Below is a small trained network, with its code and all its weights. Each question gives an input and a class and asks what happens when units are switched off, that is, made to give their printed mean instead of their output.

import numpy as np


def w(rows, s, z=0):
    codes = np.array(rows[::2]) - 128.0
    scale = np.full(codes.shape[1], s)
    scale[-1] = z or s
    return codes * scale


def f(y):
    return y / 2 * (1 + np.tanh(0.7978845608 * (y + 0.044715 * y**3)))


def log_softmax(a):
    a = a - a.max(-1, keepdims=True)
    return a - np.log(np.exp(a).sum(-1, keepdims=True))


def net(x, mask):
    res = np.array(x, float).reshape(1, 4) / 4 @ E
    y = f(res @ A[0][:, :-1].T + A[0][:, -1])
    res = res + np.where(mask, y, B[0][:, -1]) @ B[0][:, :-1]
    return log_softmax(res[-1] @ U[:, :-1].T + U[:, -1])


A, B = {}, {}
E = w([
[188,125,81,1,98,87,93],'x0',
[144,80,193,58,117,184,217],'x1',
[219,152,220,123,155,85,106],'x2',
[47,62,181,126,183,29,70],'x3',
],0.01)
A[0] = w([
[144,144,106,133,109,80,27,147],'n1',
[160,88,223,60,182,157,223,191],'n2',
[128,177,85,187,114,196,130,187],'n3',
[140,151,81,91,74,169,255,188],'n4',
[104,70,79,56,72,146,178,237],'n5',
[81,149,203,174,97,170,147,158],'n6',
[199,190,136,106,216,135,65,237],'n7',
[148,227,138,184,113,92,40,131],'n8',
[156,72,194,97,83,110,98,192],'n9',
[182,210,130,165,128,202,163,227],'n10',
[30,74,167,177,199,120,132,239],'n11',
[114,150,67,60,31,176,227,160],'n12',
[49,96,184,41,103,107,166,122],'n13',
[97,198,129,173,198,122,62,164],'n14',
[63,55,140,109,189,35,76,188],'n15',
[83,65,61,122,37,177,152,167],'n16',
[93,88,136,89,149,120,39,119],'n17',
[85,110,126,209,152,124,140,144],'n18',
[41,80,115,124,88,46,79,186],'n19',
[51,110,141,141,155,149,144,190],'n20',
[55,143,130,223,148,157,102,176],'n21',
[60,88,86,101,153,92,33,199],'n22',
[163,69,191,77,105,62,152,197],'n23',
[104,105,93,142,114,130,143,83],'n24',
[180,160,96,64,50,186,216,199],'n25',
[148,159,176,188,140,130,154,159],'n26',
[80,71,104,142,157,74,78,159],'n27',
[137,211,171,152,165,86,143,153],'n28',
[86,169,175,212,147,136,161,179],'n29',
[126,182,82,71,149,48,52,155],'n30',
[212,160,161,135,157,76,58,253],'n31',
],0.0098,0.0048)
B[0] = w([
[37,168,105,136,32,83,88,197],'n1',
[156,120,243,114,228,104,145,240],'n2',
[216,123,110,117,132,179,93,207],'n3',
[249,171,150,42,106,194,176,232],'n4',
[175,193,63,1,179,120,132,210],'n5',
[184,57,144,155,169,192,186,190],'n6',
[174,50,184,154,65,58,45,216],'n7',
[142,116,103,202,32,104,79,208],'n8',
[115,151,189,117,169,46,111,192],'n9',
[231,89,175,140,43,112,108,240],'n10',
[57,90,54,130,185,181,207,230],'n11',
[181,191,125,21,77,143,177,229],'n12',
[115,241,146,157,210,125,182,184],'n13',
[124,64,103,146,89,130,78,193],'n14',
[46,181,81,60,176,69,186,245],'n15',
[182,174,187,79,159,184,116,195],'n16',
[50,206,125,162,130,66,153,179],'n17',
[78,58,22,159,134,191,128,181],'n18',
[68,173,27,58,200,102,92,212],'n19',
[87,110,44,130,225,241,185,175],'n20',
[85,35,29,140,116,251,94,207],'n21',
[22,212,36,53,123,110,65,216],'n22',
[96,162,235,148,197,45,132,215],'n23',
[164,136,143,63,161,147,100,134],'n24',
[221,156,164,29,90,167,96,253],'n25',
[103,31,173,190,110,155,172,183],'n26',
[45,162,52,40,144,135,122,197],'n27',
[93,62,186,210,44,124,152,176],'n28',
[163,13,119,169,135,218,201,207],'n29',
[60,222,107,91,20,35,25,218],'n30',
[89,103,247,182,30,37,60,240],'n31',
],0.0071,0.012)
U = w([
[181,180,139,74,122,157,173,235],'0',
[131,27,129,202,141,188,227,91],'1',
[84,177,124,135,213,93,218,2],'2',
[42,163,110,126,95,54,89,98],'3',
[64,97,77,135,196,202,104,101],'4',
[136,89,247,169,167,98,125,89],'5',
[166,110,142,214,56,110,81,51],'6',
],0.011,0.0043)

Each question gives the input, the list of numbers given to net, and the class t.
The units are the neurons (one row each of A and B). Each row of codes is followed by its name. A weight is (code - 128) times the scale printed after its matrix; where a second scale follows, it is the last column's (A, B and U).
mask holds one flag per neuron, in row order. A switched-off neuron (its flag False) gives its mean, the last column of its row in B, instead of its output. The means were averaged over made-up inputs and are rounded, as every weight is.
A unit's drop is (log p(t) with every unit on - log p(t) with that unit switched off) / (log p(t) with every unit on - log p(t) with every unit switched off).
The circuit of an input: a set's keep is (log p(t) with only the set's units on - log p(t) with every unit switched off) / (log p(t) with every unit on - log p(t) with every unit switched off). Starting from the 12 units with the biggest drops (on a tie, the unit counted first), units are removed one at a time, each time the one whose removal leaves the highest keep (on an exact tie, the one counted first), for as long as the keep stays at least 0.8.
units of the circuit, in order: the units of the circuit, biggest drop first
k most important neurons: the k neurons with the biggest drops, biggest first
drop when u is switched off: that unit's drop, to one decimal
input [0,3,-8,8], class 4: units of the circuit, in order => (n20)
input [0,-5,-2,-2], class 6: units of the circuit, in order => (n15 n5)
input [-7,8,7,3], class 1: 3 most important neurons => (n11 n29 n6)
input [7,0,8,-1], class 5: 2 most important neurons => (n23 n22)
input [-6,-8,3,6], class 4: 2 most important neurons => (n21 n11)
input [-4,-3,5,-1], class 6: units of the circuit, in order => (n8 n15)
input [1,8,2,2], class 5: 2 most important neurons => (n2 n23)
input [-5,0,8,7], class 1: 2 most important neurons => (n11 n29)
input [-4,4,-1,8], class 4: 4 most important neurons => (n21 n18 n20 n11)
input [-4,-8,-8,-8], class 0: 3 most important neurons => (n12 n16 n4)
input [-5,0,7,7], class 4: 3 most important neurons => (n11 n15 n27)
input [-6,-7,-8,2], class 4: drop when n4 is switched off => 0.0
input [-7,-7,7,-5], class 6: drop when n8 is switched off => 0.1
input [-7,5,-5,-3], class 1: units of the circuit, in order => (n29)
input [0,8,4,0], class 5: drop when n2 is switched off => 0.2
input [-2,5,-7,4], class 4: drop when n14 is switched off => -0.1
